Each row was made from one small tree. The marks that hang from a mark follow it in brackets, in alphabetical order. Every link used is in the known rows. Write each row's tree.
Each row is shifted at random along 7 fixed directions that mean nothing.
Known rows:
zegi(fuma(gibez zakab(bibot(tura) dorafe))): -1,10,-31,97,144,241,76,54,-240,15,78,-56,-10,48,-68,54,-65,22,-65,-102,-41,-8,138,-19,-32,-55,84,31,139,-107,30,-10,-149,-129,86,-240,21,19,37,128,-115,-27,0,103,-60,-102,74,-5,-46,35,-112,53,40,-13,75,81,17,62,143,43,114
bibot(tura(zuka) vudet(gibez)): -143,58,30,130,-102,15,86,129,13,32,114,-90,-11,-93,90,-67,23,20,30,-25,-99,141,-37,-74,20,110,41,-68,92,15,-34,-1,143,43,60,246,111,-175,-232,134,-24,-90,-41,10,61,80,24,-88,57,-81,-2,-114,-2,-49,-37,144,-27,-21,-162,-86,-7
bibot(vudet(gibez(kubut(kuret) rala))): -155,74,79,-50,-72,-72,242,11,-147,52,53,-335,-73,-321,-12,-197,154,-288,-186,-30,-10,59,-283,-184,-143,70,-45,-68,-102,64,127,-76,129,-159,-225,109,-54,-231,-194,168,-23,-86,61,2,-39,-39,-29,91,112,-178,-102,-17,-137,148,46,44,33,43,103,-183,-13
mizit(bibot(tura) vudet(gibez(kubut rala))): -124,158,98,24,-93,-105,117,176,-116,-32,93,26,1,-141,82,49,205,60,-306,-103,192,31,112,-129,-102,-11,-59,16,-35,-64,86,-66,-38,-128,-236,415,-111,-76,-51,38,50,-77,-204,-108,-18,-26,-64,-167,-135,-252,118,-76,70,19,-142,55,16,-125,50,17,2
zuka(bibot(tura(mizit(vudet(gibez)))) zegi): -110,171,-29,-63,18,-40,19,5,21,55,-8,-41,-157,-31,-40,-57,-30,11,-33,157,-157,78,28,-37,29,34,-81,-207,-66,39,58,-119,-12,-64,163,424,62,-130,-160,124,-64,-43,76,-10,-54,119,29,48,56,219,-76,-251,-99,44,157,-2,-108,213,-5,-36,-44
zini(fuzu(bibot(vudet))): 270,-90,14,-109,-139,261,-242,177,-1,-61,-73,158,228,278,-185,-103,-258,-55,-5,-165,25,160,46,373,78,-21,94,394,153,-196,-304,176,16,280,-232,160,54,271,-10,-128,125,84,-140,-155,-109,-204,-66,13,195,-8,-175,257,-30,-75,-103,173,106,-151,-123,84,-38
zakab(bibot dorafe tura): 285,-107,57,137,90,299,-183,-8,107,-46,78,201,109,331,-183,69,-177,2,-24,-264,160,69,-18,247,-43,-65,15,159,195,-145,-187,65,-140,71,-55,206,-27,359,6,-123,164,200,-27,260,-209,-376,-219,38,-99,-100,-50,204,-56,-295,-107,2,107,28,-59,71,-53
vudet(gibez(kubut rala(dorafe(kuret)) zini(fuzu))): 54,-319,34,38,-219,110,25,3,-166,-51,-4,239,111,109,-207,51,-162,-2,-88,-3,249,-104,211,235,-84,-145,-79,228,117,-260,-88,-102,-65,193,-301,161,-55,294,205,90,78,-110,-198,36,-102,-41,-104,-41,-133,-160,-23,65,-39,-69,-293,83,-333,-260,-10,114,-66
tura(bibot(vudet(gibez(rala zini))) zuka(zegi(fuma))): -68,233,-143,155,-20,-105,-95,-83,97,108,-123,12,-116,-83,260,162,114,193,174,181,-34,6,396,-23,155,-59,216,-90,-55,167,69,70,-42,67,177,-43,59,-210,66,-101,19,-216,-27,-120,285,416,140,-134,-29,-55,145,-240,239,253,-3,-129,-77,-140,-10,103,10
zini(damel fuzu(kubut rala)): 125,-218,98,-238,-100,-35,81,147,309,67,144,417,77,114,206,0,13,333,93,7,86,87,64,35,101,-36,102,174,70,-87,-228,-131,258,181,48,84,-53,43,22,-82,14,-116,-342,-329,46,82,-319,-328,-42,11,168,-135,9,-305,-340,133,-239,-147,-11,-71,-97
zakab(bibot(vudet) dorafe tura(zuka(zegi(fuma)))): -46,-22,37,202,100,73,99,-32,26,12,222,-32,-118,6,-116,24,23,44,-72,54,92,-36,-77,-84,-60,-121,-109,-206,-52,-146,25,-130,-124,68,261,347,-50,92,-98,-2,40,28,170,202,-222,-44,-42,18,-202,48,25,109,-122,-140,-73,-96,-236,81,26,-62,-52
zakab(dorafe(fuma(gibez(rala)) kuret(damel))): -129,197,1,45,38,98,273,-119,49,103,-36,-401,-11,-321,323,-34,185,-71,-3,44,-106,120,-155,-343,-3,115,227,-152,9,277,115,-96,161,-295,30,-337,-66,-468,-205,230,-252,-116,86,-155,166,159,110,-38,7,-113,-96,-133,148,44,189,57,147,276,190,-246,196
vudet(gibez(rala(kuret))): 107,-243,136,143,59,-104,225,-134,215,34,217,215,-15,19,-79,-56,114,183,-11,55,241,-186,-33,-13,-209,-46,-266,-148,-69,-198,-20,-267,49,-87,47,245,-136,170,125,45,74,28,-49,53,-180,-163,-355,-118,-183,-79,215,-68,-186,-222,-354,33,-355,-8,3,-63,-185
zegi(fuma(gibez(kubut) zakab(bibot(tura vudet)))): 278,-78,79,37,246,14,-223,-83,257,86,58,163,-22,230,208,21,-20,119,220,-225,-56,-103,-95,-22,100,24,132,-20,-21,203,-132,275,127,-75,233,-517,-108,74,106,-183,167,160,23,117,173,-279,-127,-70,65,69,205,-11,90,-200,-19,-223,478,-183,-192,-9,12
fuzu(bibot(vudet) gibez(zini(damel)) kubut(kuret) rala): -206,-15,-97,-5,-10,-199,-153,97,-283,-178,-66,-15,25,8,-221,38,-5,-244,77,167,-82,-112,-75,53,33,32,-92,169,10,-35,64,193,-87,234,61,-239,119,139,147,-97,74,67,99,-4,8,26,241,173,195,151,-83,253,-57,223,215,-107,42,-53,50,148,25
dorafe(fuma(gibez(kubut zini(damel)) zegi) rala): 4,-70,-74,-7,218,-40,-24,-206,-263,40,-34,-372,-86,-67,-262,-80,-112,-440,-87,66,-199,-157,-419,10,13,32,-213,-31,-57,55,259,-90,-125,-54,221,-441,-60,133,168,-76,-162,146,348,97,-35,-56,203,387,50,204,-229,142,-264,158,289,-148,10,139,186,-67,-69
dorafe(fuma(gibez(kubut)) kuret(damel) rala): -41,-420,-1,-8,19,93,193,-69,-161,12,93,-127,61,-5,-224,-135,-277,-188,69,189,25,-8,-50,123,36,-71,-34,89,154,-281,-4,-347,43,72,178,-56,36,79,12,195,-211,-102,-25,66,-145,-5,63,55,98,159,-116,92,-184,-160,13,244,-432,74,102,-65,33
zuka(bibot(tura(mizit) vudet) zegi(fuma(gibez))): -45,-115,-24,40,121,171,7,-1,-137,-6,92,21,-72,153,-278,-125,-188,44,-119,160,0,19,161,165,5,-74,-61,-73,22,-256,-77,-143,-158,173,295,251,70,104,-8,121,-51,-6,39,49,-206,84,88,45,112,294,-60,53,-113,-19,61,50,-255,47,6,93,7
vudet(gibez(kubut(kuret) rala zini(damel))): 161,-114,118,-149,3,-82,71,-173,191,139,27,-20,-58,-43,76,-143,4,-173,69,-44,-44,-30,-264,-39,2,23,7,16,-37,133,-3,-46,200,-160,-148,-150,-87,0,-1,53,44,-32,-26,101,57,-107,-235,10,75,-51,31,-81,-152,-71,-108,-74,66,-44,37,-183,-177
zini(fuzu(bibot(vudet) gibez kubut rala(kuret))): 9,-81,-39,-144,21,-221,-61,51,141,23,-91,189,-9,54,77,-42,-65,-12,359,175,-221,-36,31,-6,125,59,52,91,74,99,-74,115,231,146,158,-21,-2,-8,14,-20,121,-43,-4,-307,132,-28,-66,-38,203,183,-31,-107,-28,62,68,-19,5,23,-96,-27,26
rala(dorafe kuret(damel(gibez))): -214,154,-174,53,-23,-28,-81,-230,-120,-93,-199,-265,-3,-77,-83,277,165,-42,100,141,-125,-209,-77,-121,-128,76,-212,-204,-127,183,188,160,-185,63,-94,-419,149,-27,215,33,-1,108,279,125,46,34,366,239,-154,78,-79,53,128,219,298,-215,115,197,-2,68,111
bibot(tura(zuka(zegi(fuma)))): -106,-32,26,81,-1,200,-186,-32,190,-85,146,37,-24,118,25,-30,-52,85,-15,7,12,152,-215,-31,-41,116,57,-156,-57,160,-120,180,13,113,321,-100,114,-64,-107,-150,28,275,197,334,16,146,129,74,-34,72,134,153,93,-212,151,-134,246,39,-222,33,61
mizit(tura(bibot zuka(zegi(fuma(zakab)))) vudet): 31,36,3,-11,-46,20,-105,163,108,-39,35,128,2,79,128,10,-70,163,-26,11,52,135,157,-32,49,-61,100,-89,-91,30,-59,67,-29,-79,154,143,60,-77,-142,-184,-33,72,-33,84,6,110,87,-92,-87,63,146,69,134,-136,22,23,91,-76,-82,55,73
zuka(bibot(tura(mizit) vudet(gibez(kubut))) zegi(fuma)): 16,-36,-8,176,13,112,-224,-25,248,-21,35,338,-43,234,165,152,71,451,47,40,216,0,285,80,18,-55,123,-28,-121,62,-193,126,-5,213,269,19,27,-12,147,-140,175,35,-123,136,86,213,-95,-220,-56,86,325,-163,263,-196,-133,-225,84,-241,-227,234,47
zuka(bibot zegi(fuma(gibez zakab))): 212,307,-132,-266,314,43,-2,-203,153,241,-210,-105,-177,-22,214,17,60,197,110,-21,-293,-19,232,-14,137,-32,235,-14,-130,221,111,-73,-71,-277,246,-451,-98,-212,40,-20,-163,-118,98,-275,222,145,-57,-35,139,225,-111,-420,98,251,168,-85,74,218,303,-41,-38
fuma(gibez(rala zini)): -75,-45,-16,48,-137,43,-18,68,-103,-37,80,134,26,2,10,18,-35,72,-41,-57,81,26,160,53,51,5,83,-34,122,-85,-34,-48,-35,-40,-75,-15,43,28,98,50,-50,-88,-171,-16,62,142,46,-93,-110,-128,67,10,75,-34,-24,73,-131,-97,63,79,13
fuma(gibez(kubut) zakab(tura(bibot(vudet))) zegi): 63,59,-41,155,58,17,-207,148,-18,25,-1,102,-38,68,270,115,31,97,66,-178,-60,91,28,-84,60,61,153,-21,84,225,-48,256,105,-66,146,-487,20,-165,49,-178,14,9,-77,91,241,68,40,-85,-33,-4,127,-135,209,-14,110,-123,425,-162,-204,84,190
gibez(kubut rala(kuret)): -61,-93,-1,-71,-111,-49,-70,-166,92,21,14,59,-71,-34,15,-8,2,-39,135,80,25,-39,-123,-53,-59,27,-87,-161,-70,138,5,55,85,-20,-28,-92,6,-18,31,10,102,46,54,142,46,13,21,95,-74,-45,95,15,34,-27,98,-134,32,15,-150,-24,0
vudet(gibez(zini(damel fuzu))): 87,91,88,42,-81,-1,51,-24,74,41,39,6,91,-55,92,10,168,52,-48,-66,2,-71,-239,-73,-9,52,-66,-10,-79,41,-7,-2,112,31,-193,-10,-57,25,99,-56,4,41,-34,-147,13,-81,-113,-53,-106,-77,-18,-112,-92,-100,-182,-18,35,-78,-28,-99,-116
zegi(fuma(gibez(kubut zini) zakab)): 60,-222,121,-19,21,-125,189,-13,2,47,219,52,-62,-56,54,-135,72,84,-62,-94,71,-183,-170,-184,5,-65,-84,-204,-147,-71,74,-140,78,-288,72,-207,-107,28,105,42,-69,26,-16,127,-57,-86,-194,-76,-180,45,167,40,-123,-221,-139,-68,-123,-110,70,-99,-53
zuka(bibot(tura vudet)): 118,78,88,-125,63,-47,67,-132,255,148,96,117,-134,49,110,-76,27,182,65,1,-94,8,55,-23,126,11,-17,-97,-12,-21,-78,-129,100,-38,178,288,-122,-7,-142,113,45,-108,-71,-242,6,-41,-224,-147,76,100,22,-243,-45,-49,-115,29,-137,53,-37,-151,-141
mizit(bibot(vudet(gibez)) tura(zuka)): 19,-42,-102,28,-124,21,-240,152,119,44,-100,250,29,186,138,117,-294,88,423,29,-211,184,410,193,289,27,274,122,208,2,-143,100,105,145,29,219,241,40,-77,26,33,-176,-255,15,217,110,139,-162,90,20,-3,-167,156,-88,23,199,-51,-112,-195,75,10
fuzu(bibot(tura vudet) gibez(kubut(kuret) rala(dorafe))): -207,-307,96,-82,-183,-69,203,147,-100,-45,218,198,-113,4,-93,-83,-142,-30,-6,161,36,39,145,-58,-43,-48,-79,60,187,-198,-85,-99,139,-57,57,262,-23,5,-99,353,16,-233,-181,85,-77,106,-132,-143,40,70,64,79,-21,-33,-108,104,-326,-116,7,-31,33
bibot(tura(mizit(vudet(gibez(zini))) zuka)): -312,16,53,212,-185,-233,240,125,-91,-41,182,-28,-85,-224,25,-45,97,50,-61,174,46,-22,-5,-240,2,3,-217,-379,-42,-127,138,-193,19,-61,19,616,106,-122,-202,222,-82,-138,-61,73,-107,150,95,-91,-211,-42,121,-78,-102,-99,-103,111,-359,15,-140,-76,-34
vudet(gibez(kubut(kuret) rala zini(fuzu(bibot(tura))))): -34,-49,150,-167,-159,-28,173,24,58,96,72,119,-103,-128,197,-189,-53,-68,22,24,-60,125,-50,-143,54,42,140,66,129,71,-68,-58,305,-164,-166,143,-106,-195,-158,282,-6,-222,-193,-64,95,95,-221,-171,104,-60,-30,-228,-7,-9,-116,89,-10,-57,-43,-167,6
zegi(fuma(zakab(bibot vudet))): 160,173,-77,-112,136,-16,60,-96,67,209,-83,-82,-118,-73,153,-15,1,30,293,-16,-239,-74,90,-77,184,-96,160,-125,-65,77,73,-53,49,-256,73,-138,-33,-90,-44,63,-97,-158,42,-171,86,-88,-49,-10,39,90,-92,-173,-38,73,88,-14,-49,135,167,-125,-42
bibot(tura(mizit zuka(zegi(fuma(zakab)))) vudet(gibez)): 1,-77,59,-147,-63,52,260,136,215,239,112,-131,-155,-98,305,-339,-150,52,148,35,-323,252,-47,-201,169,63,264,-231,39,156,-111,-155,415,-310,315,127,135,-480,-452,328,-260,-216,-35,1,106,202,-129,-161,224,242,-6,-247,-73,-163,42,206,-55,97,-74,-291,28
tura(bibot(vudet(gibez(rala))) zuka): 162,-425,126,-103,-127,-5,179,195,-56,127,231,-73,39,136,-408,-472,-531,-438,20,102,-148,242,-97,306,64,-46,-72,149,344,-401,-181,-252,214,28,17,693,141,155,-320,233,-14,-95,-56,180,-288,-163,-238,98,295,130,-203,235,-499,-128,-131,389,-430,-13,-99,-209,-187
zakab(bibot tura vudet(gibez)): -176,156,-51,215,6,-43,25,47,-141,54,81,-80,-117,-120,-44,35,-13,-163,260,72,-203,-27,-138,-120,61,29,-29,-257,82,23,115,-38,75,-81,66,304,88,-54,-76,134,-5,-59,114,179,-12,-87,51,111,-75,21,-122,-192,-170,-26,195,-40,-92,180,-54,-68,23
kuret(damel(fuzu(bibot)) rala(dorafe(fuma(zakab)) gibez)): 21,-29,-22,-215,-93,54,69,133,-42,-96,-63,-64,140,66,65,103,31,137,-56,-90,32,-66,77,-20,-48,7,49,132,-13,-20,-73,-2,65,-43,-78,-415,-8,-85,136,14,-124,34,-9,-102,17,80,-4,-52,-25,161,8,144,161,39,-14,35,117,-22,96,31,163
vudet(gibez(kubut(kuret) rala)): 93,-167,10,61,-22,102,-74,-25,145,-20,-6,310,55,112,48,129,14,217,44,-74,277,33,271,190,-87,-67,108,228,34,-73,-131,0,-30,113,-147,-90,-24,122,166,-83,130,-82,-269,135,61,44,-180,-191,-44,-233,205,-85,155,-101,-274,22,-77,-190,-8,164,-56
dorafe(fuma(zegi) kuret(damel) rala(gibez)): 122,139,-39,284,362,17,152,-284,248,10,-99,-139,62,-104,307,261,386,326,-62,-14,219,-166,78,-141,-133,19,11,-38,-115,125,141,-170,-97,-86,252,-505,-233,-133,219,-188,-155,17,75,-338,116,92,-63,-173,-154,-108,174,-214,206,7,-177,-49,40,56,234,27,50
fuma(zakab(tura(zuka))): 118,-16,-49,-57,102,-13,-59,-54,57,79,-22,101,-67,104,-84,36,-132,66,165,-33,-88,-23,71,127,77,-61,-107,-11,17,-72,9,-86,-114,8,165,48,-1,152,-69,-29,-10,-18,7,165,-7,-132,-24,63,17,81,-13,-66,-80,8,-28,47,-151,104,-114,-14,-135
fuzu(kubut(gibez kuret)): -165,-170,61,29,-57,127,116,162,-18,-143,134,76,111,-74,66,-11,69,40,-93,-83,138,206,-59,-66,-65,65,203,78,107,-43,-81,20,103,28,-165,-71,115,-108,-78,51,-77,6,-142,134,-42,110,-30,-148,-7,-153,67,31,86,-193,-55,182,5,-60,127,57,169
zegi(fuma(zakab(tura(zuka) vudet(gibez)))): 27,206,-7,297,220,-47,104,11,-38,23,30,-97,-5,-99,1,91,266,138,-53,-117,135,-187,-3,-93,-141,-74,-114,-130,-188,-42,144,-49,-184,-77,81,102,-120,30,16,-139,45,78,114,126,-50,-216,-65,4,-141,-145,119,-77,-49,19,-146,-103,17,-6,-8,37,-60
fuzu(bibot gibez rala): -94,148,9,-11,11,-108,79,178,-17,-67,46,-28,16,-68,1,-77,84,15,-103,27,-40,84,-17,-72,-32,68,-12,91,72,-21,32,-22,18,-192,100,152,-13,-122,-80,5,-46,43,9,-160,-16,68,-123,-37,70,-4,-43,50,-16,62,88,58,-4,153,132,4,31
rala(kuret(damel(fuzu gibez(kubut)))): 177,157,-7,-160,38,-75,126,-206,240,133,-239,-122,38,-86,263,72,215,246,19,-57,-35,-113,25,-109,44,-55,35,36,-108,109,0,-93,68,-26,-251,-166,-163,-160,81,46,29,-152,-118,-247,93,-12,-164,-205,-32,-30,19,-251,162,67,-154,-88,30,103,38,-122,-40
tura(bibot mizit(vudet)): 82,-97,-7,164,-106,11,-124,114,66,-110,15,264,142,177,-97,102,-69,185,-7,90,271,62,265,181,8,-123,-99,6,35,-247,-130,23,-142,183,-85,438,119,202,14,-157,99,37,-211,5,-187,-30,7,-96,-142,-65,161,178,48,-182,-182,114,-182,-120,-178,178,12
bibot(tura vudet(gibez(kubut(kuret) zini))): 10,-132,35,59,-25,-4,-54,-112,43,33,0,116,-72,25,52,8,-24,-26,161,-58,-24,-67,15,27,75,22,37,-3,1,41,-29,54,81,96,-60,-43,11,83,31,91,98,-107,-93,106,87,-68,-40,-55,69,-54,42,-137,-2,-43,-94,-29,4,-138,-120,-8,-77
tura(mizit(bibot vudet) zuka): 37,244,11,30,30,-183,-103,-10,174,-42,-91,-123,53,-54,78,46,107,-23,-41,6,29,62,-88,-89,3,39,-90,-154,-130,107,71,135,-102,-40,-113,295,44,-36,-200,-184,75,166,89,-61,-48,-107,136,67,-77,-108,71,115,31,0,51,-21,233,95,-143,-41,-12
vudet(gibez(rala(dorafe))): -166,66,-19,81,-257,128,-79,136,33,-85,49,42,70,-22,163,125,104,96,-34,-123,78,130,18,-83,-106,136,143,-42,55,209,-65,198,111,-116,-130,-120,130,-191,7,-20,5,76,-41,114,153,174,33,-39,-157,-224,107,14,233,-83,87,-33,241,-100,-40,76,153

Which tree is each row?
279,-106,4,14,28,93,-150,-122,201,17,-155,251,164,213,44,149,-34,116,145,-57,57,-146,130,214,13,-24,52,269,78,42,-147,97,14,206,-118,-215,-55,252,239,-163,98,51,-86,-240,102,-136,-131,-65,-14,-84,-5,-79,31,-80,-227,-18,57,-160,-17,58,-105 -> vudet(gibez(zini(damel fuzu(rala(dorafe(kuret))))))
-242,398,-86,26,74,-173,59,-129,-38,53,-73,-146,-162,-232,154,201,204,118,35,172,-143,6,136,-212,51,48,-89,-165,-55,107,250,-33,-164,-23,97,110,7,-194,-131,82,-75,-143,50,-159,130,199,251,-14,-80,-53,-32,-248,150,289,123,11,-82,207,-32,-43,6 -> mizit(bibot(tura(zuka)))
29,-73,94,-32,-166,20,86,66,59,-5,103,-34,89,-45,184,-58,47,0,-121,-237,116,67,-80,-71,3,52,171,-18,153,75,-39,-43,188,-236,-152,87,-37,-134,-44,10,-14,1,-122,-105,51,-14,-217,-133,-100,-199,84,-34,51,-210,-88,76,91,-208,68,-31,46 -> dorafe(rala(gibez(kubut zini)))
-18,260,-119,-164,18,-81,-44,-38,106,86,-198,-256,-95,-129,33,-43,-23,-100,31,101,-211,152,-43,-23,77,18,-25,-172,-118,168,121,-21,-80,-45,22,260,97,-175,-291,-29,-91,-43,151,-104,21,117,182,154,70,69,-131,-72,-39,166,212,14,5,278,8,-97,-78 -> tura(mizit(vudet) zuka(zegi))
69,122,40,46,-1,-100,-84,-36,-217,-36,-53,-54,72,7,-242,19,50,-206,-190,-58,64,-175,-73,132,-27,-6,-204,78,-89,-139,71,32,-174,163,-263,220,-123,287,180,-117,127,90,54,-144,-99,-275,84,160,20,-104,-120,124,-179,216,-80,-26,24,-115,11,19,-145 -> mizit(bibot(vudet(gibez(rala zini(fuzu)))))
30,-96,-73,40,146,-2,-233,-28,-181,-102,-45,130,-18,90,-24,130,-82,-100,99,-71,-91,-90,-148,13,-1,60,39,35,22,107,34,246,-58,142,29,-845,45,135,287,-194,-25,128,127,163,94,-2,228,135,-27,131,-51,26,22,60,159,-144,303,-42,-6,118,109 -> fuma(gibez(zini(fuzu(kubut(kuret)))) zakab(bibot) zegi)
-42,-257,-55,-10,-98,113,-114,93,43,-80,66,71,28,156,-261,-116,-296,-43,50,187,39,121,27,186,44,-94,-63,-132,-61,-193,-113,-43,-98,209,159,368,238,158,-108,-76,-22,106,67,278,-222,103,185,120,-38,189,46,311,-129,-214,58,63,-261,35,-117,74,-35 -> tura(mizit(vudet) zuka(zegi(fuma)))
-5,-257,-84,-261,168,98,-125,-58,-23,-97,-115,39,74,173,-202,112,-159,-185,120,8,-17,108,60,285,-2,61,87,231,92,-72,-67,2,-118,370,-77,-416,175,209,139,-78,-19,21,-57,152,-6,-43,187,126,242,137,-63,115,-27,59,91,118,38,79,138,129,16 -> fuzu(kubut(gibez kuret(damel rala)))
-333,-332,40,-81,-247,-254,174,215,-88,-171,211,170,-21,-23,-127,-104,-90,-14,89,277,-53,-82,-162,-203,-64,39,-179,-117,96,-110,-36,-42,248,-6,170,168,87,-57,-2,162,-8,60,66,97,-141,148,-64,-4,-98,246,48,173,-93,-147,117,-10,-269,65,-71,-37,159 -> damel(fuzu(bibot gibez kubut rala(dorafe kuret)))
-18,-161,1,-91,-133,149,99,95,-209,-47,39,4,62,-5,-69,-33,-109,-54,-144,-140,30,-8,135,52,57,-69,128,89,85,-81,-5,-65,-28,-245,-143,-135,2,39,52,184,-205,-50,-33,104,-3,75,2,3,-40,-51,-54,149,43,36,0,127,-127,-104,281,45,92 -> kubut(gibez(rala(dorafe(fuma(zakab))) zini))
153,150,-56,-99,41,-59,-51,-279,251,67,-226,75,-28,-63,335,266,297,301,89,-100,145,-93,222,-33,52,-59,107,60,-173,164,69,17,-102,38,-243,-408,-94,-35,160,-92,26,-194,-187,-198,202,110,-50,-199,-102,-183,147,-233,299,98,-192,-117,82,-59,80,42,-82 -> gibez(kubut(kuret(damel)) zini)
145,21,28,-41,-66,-258,-93,-30,285,47,-87,81,-6,71,138,55,-54,-36,126,-20,-22,-22,124,-16,88,3,5,-135,10,150,18,101,31,-177,-140,299,31,44,-93,-57,101,27,-18,-6,80,-74,-50,-20,-116,-95,149,10,17,-44,-72,-50,125,-75,-91,-57,-87 -> tura(mizit(bibot vudet(gibez(rala(dorafe) zini))) zuka)
-10,90,36,9,162,-194,281,-224,42,-17,-41,-156,-95,-279,143,47,426,85,-283,-21,119,-282,-229,-360,-229,10,-221,-185,-320,183,305,-105,-60,-137,4,-239,-289,-77,97,-61,-83,108,301,-376,-51,60,-124,54,-281,-95,-4,-56,-7,146,-89,-212,3,136,258,-120,26 -> gibez(zini(fuzu(kubut rala(dorafe(fuma(zegi)) kuret))))
193,-1,221,-160,-100,-60,259,-16,113,38,99,154,54,-115,135,-90,231,169,-335,-71,344,-37,-35,-85,-128,-142,-63,221,-62,-167,-75,-168,69,-75,-379,136,-313,28,19,34,55,-153,-282,-326,-123,-24,-399,-289,-102,-221,107,-6,4,-45,-498,45,-138,-210,139,-107,-140 -> gibez(kubut(kuret) rala zini(damel fuzu(bibot)))
16,-158,99,135,17,160,49,-116,227,-96,129,129,94,36,93,-9,40,177,11,2,249,25,-62,-29,-69,38,74,-60,-79,-37,-144,-101,69,58,159,-99,-33,12,-17,-57,-13,153,-11,-15,-60,24,-70,-97,-83,-78,158,81,61,-301,-126,56,-58,62,-18,-14,74 -> dorafe(fuma kuret(rala))
-81,55,-6,84,101,2,126,79,-85,-119,-45,-233,83,-100,-22,-148,33,-69,-177,140,-50,33,-226,-116,-29,64,-20,131,-17,-31,10,-85,54,-30,220,-263,-78,-190,-4,-8,-219,107,173,-115,-69,198,65,32,140,187,-138,184,-10,88,168,12,65,277,129,-66,159 -> dorafe(fuma(zegi) kuret(damel(fuzu(bibot gibez rala))))
-207,221,-67,-61,3,-133,-13,-39,-142,-1,-38,-35,-123,-122,-40,131,50,-43,64,157,-161,-51,92,-111,108,13,-161,-193,-83,-24,194,-42,-150,6,12,288,39,27,-51,74,-49,-86,13,-141,1,-2,288,69,-72,57,-83,-96,-14,173,179,43,-150,165,17,-28,-18 -> mizit(bibot(tura) vudet)
27,-94,4,-60,-19,214,-16,138,-137,-18,74,-36,88,56,-54,-145,-120,-56,-92,-149,11,96,-7,62,-25,27,162,40,54,-26,-94,52,15,-162,11,-309,66,-50,16,-13,-105,101,-28,124,12,-27,70,44,69,-14,3,202,23,-61,120,92,158,-57,77,39,112 -> zegi(fuma(gibez(rala) zakab))
72,111,74,-58,361,-224,177,-157,99,20,-54,174,-90,-19,-43,99,208,154,-108,127,129,-145,106,-22,-131,-55,-239,196,-54,-112,114,-142,-188,83,107,97,-379,163,83,-24,123,-79,-70,-257,-50,-164,-241,-106,102,-7,52,-169,-43,232,-280,-49,-163,102,122,6,-163 -> zini(fuzu(bibot(tura) gibez(rala) kubut(kuret)))
35,476,21,107,150,-172,25,-31,175,-16,-84,-268,-14,-161,85,28,367,118,-358,-47,132,22,-125,-134,-214,40,-143,-147,-277,159,158,13,-179,-115,-38,329,-105,-196,-166,-223,66,185,231,-120,-80,24,-77,38,-86,-111,61,-139,10,122,-30,-162,242,152,41,-5,-81 -> tura(mizit(vudet(gibez)) zuka(bibot zegi))
-49,10,1,106,-23,-25,192,150,-280,44,117,-138,-25,-151,-76,-54,79,-49,-53,-51,37,-116,-35,-101,-70,-134,-26,-52,-80,-160,120,-111,4,-193,-102,49,-2,-43,51,98,-57,-86,17,116,-125,-93,-91,3,-103,-29,-38,7,-136,-27,-44,-2,-157,-59,140,-6,13 -> zegi(fuma(zakab(bibot vudet(gibez(kubut)))))
-316,-39,-75,57,-147,-105,-7,46,-202,36,72,110,-161,-77,-48,115,-7,29,141,185,-49,-54,171,-8,67,-8,-125,-95,7,-55,69,-67,12,161,123,151,54,-7,85,161,40,-245,-140,106,126,174,159,-19,-9,11,74,-163,31,135,38,-26,-305,-104,-134,64,-38 -> bibot(tura vudet(gibez(kubut rala)))
-26,-42,90,30,-147,-211,103,100,-129,-112,33,-34,94,-95,-42,-117,158,-16,-185,-63,166,-229,-107,-95,-100,-49,-143,5,-25,-115,-2,16,98,6,-248,201,-137,19,101,-9,149,42,9,-206,-127,-85,-162,-62,-75,-86,49,157,-36,40,-136,-73,7,-207,-43,10,33 -> damel(fuzu(bibot(vudet) rala(gibez(kubut zini) kuret)))
257,163,64,-101,78,-95,-37,-69,-37,2,-151,21,68,68,-142,-2,69,-4,-317,-148,164,-141,18,153,-37,-132,-158,306,-37,-133,22,-15,-230,-18,-301,150,-317,264,189,-121,203,43,-68,-158,-88,-233,-256,-5,5,-140,-58,99,-41,197,-239,-143,11,-74,124,57,-184 -> damel(gibez(kubut rala zini(fuzu(bibot))))
